W = ((.22, .06, .39, .50, -.15, -.12, .13, -.14, .20, .29, -.10, -.04, .00), (-.17, .14, .30, -.04, .21, -.42, .13, -.03, .26, .05, -.41, .08, -.16), (-.02, .14, -.18, .41, -.21, .08, .59, -.10, -.02, -.04, .19, -.05, .13), (.13, -.13, -.35, .06, -.33, .52, -.04, .06, -.24, .03, .34, .00, -.02), (.04, -.10, .19, -.41, .15, .00, -.44, .13, .06, .12, -.24, .05, -.33), (-.28, -.07, -.37, -.45, .03, .17, -.04, .16, -.14, -.24, .00, .07, -.19), (.18, -.08, -.26, .03, -.26, .48, -.03, .08, -.21, .02, .29, -.03, -.04), (-.06, .10, -.17, .36, -.19, .06, .52, -.07, -.02, -.08, .16, -.08, .08))
W[0,0] = .22
W[7,4] = -.19
W[0,9] = .29
W[0] = [.22, .06, .39, .50, -.15, -.12, .13, -.14, .20, .29, -.10, -.04, .00]
W[0,11] = -.04
W[3,11] = .00
W[3,9] = .03
W[5,9] = -.24
W[7,5] = .06
W[5,0] = -.28
W[1,2] = .30
W[:, 2] = [.39, .30, -.18, -.35, .19, -.37, -.26, -.17]
W[5,7] = .16
W[:, 3] = [.50, -.04, .41, .06, -.41, -.45, .03, .36]
W[0,2] = .39
W[1,0] = -.17
W[2,8] = -.02
W[5,11] = .07
W[4] = [.04, -.10, .19, -.41, .15, .00, -.44, .13, .06, .12, -.24, .05, -.33]
W[7] = [-.06, .10, -.17, .36, -.19, .06, .52, -.07, -.02, -.08, .16, -.08, .08]
W[6,10] = .29
W[6,1] = -.08
W[3,6] = -.04
W[2,5] = .08
W[2,3] = .41
W[7,7] = -.07
W[0,12] = .00
W[7,12] = .08
W[6,7] = .08
W[3,2] = -.35
W[6,6] = -.03
W[3,4] = -.33
W[2] = [-.02, .14, -.18, .41, -.21, .08, .59, -.10, -.02, -.04, .19, -.05, .13]

a =
array([[450, 651, 689, 387, 453, 406, 349, 606, 369, 549, 650, 649, 447,
        387, 372],
       [442, 303, 601, 406, 538, 581, 638, 425, 368, 593, 761, 530, 392,
        249, 341],
       [395, 498, 396, 502, 513, 311, 485, 581, 505, 480, 654, 361, 621,
        509, 531],
       [577, 338, 425, 456, 538, 526, 567, 399, 387, 519, 617, 402, 499,
        584, 319],
       [541, 362, 432, 545, 456, 718, 643, 470, 546, 523, 478, 571, 361,
        518, 447],
       [578, 495, 469, 443, 539, 571, 625, 517, 515, 565, 344, 363, 574,
        729, 701],
       [624, 571, 525, 457, 574, 547, 251, 522, 401, 313, 512, 363, 434,
        555, 343],
       [549, 494, 650, 517, 351, 638, 470, 699, 539, 524, 437, 478, 473,
        545, 753],
       [373, 451, 246, 609, 533, 508, 458, 538, 573, 431, 604, 346, 588,
        721, 341],
       [416, 537, 403, 401, 574, 342, 528, 302, 439, 511, 399, 545, 489,
        430, 369],
       [779, 411, 401, 552, 310, 335, 522, 516, 508, 404, 367, 495, 473,
        473, 701]])
a[0,0]: 450
a[1,3]: 406
a[3,6]: 567
a[10,0]: 779
a[6,3]: 457
a[5,2]: 469
a[:, 4]: [453, 538, 513, 538, 456, 539, 574, 351, 533, 574, 310]
a[2,12]: 621
a[:, 7]: [606, 425, 581, 399, 470, 517, 522, 699, 538, 302, 516]
a[3]: [577, 338, 425, 456, 538, 526, 567, 399, 387, 519, 617, 402, 499, 584, 319]
a[:, 1]: [651, 303, 498, 338, 362, 495, 571, 494, 451, 537, 411]
a[6]: [624, 571, 525, 457, 574, 547, 251, 522, 401, 313, 512, 363, 434, 555, 343]
a[2,1]: 498
a[6,11]: 363
a[8,13]: 721
a[5,8]: 515
a[0]: [450, 651, 689, 387, 453, 406, 349, 606, 369, 549, 650, 649, 447, 387, 372]
a[0,10]: 650
a[5,0]: 578
a[6,6]: 251
a[:, 6]: [349, 638, 485, 567, 643, 625, 251, 470, 458, 528, 522]
a[8]: [373, 451, 246, 609, 533, 508, 458, 538, 573, 431, 604, 346, 588, 721, 341]
a[8,0]: 373
a[:, 0]: [450, 442, 395, 577, 541, 578, 624, 549, 373, 416, 779]
a[6,10]: 512
a[10,6]: 522
a[7]: [549, 494, 650, 517, 351, 638, 470, 699, 539, 524, 437, 478, 473, 545, 753]
a[7,0]: 549
a[1]: [442, 303, 601, 406, 538, 581, 638, 425, 368, 593, 761, 530, 392, 249, 341]
a[4,8]: 546
a[8,1]: 451
a[8,8]: 573
a[6,14]: 343

B =
[[-.35, .09, .36, -.18, .00, -.06],
 [.01, -.28, .11, .12, .19, .50],
 [-.29, -.12, .00, .08, .29, .25],
 [.21, -.18, -.18, .08, -.33, .02]]
Rows and columns are counted from 0.
(0, 0) => -.35
(0, 1) => .09
(2, 0) => -.29
(2, 5) => .25
(2, 1) => -.12
(0, 3) => -.18
(0, 4) => .00
(3, 0) => .21
(3, 3) => .08
(0, 2) => .36
(1, 0) => .01
(3, 1) => -.18
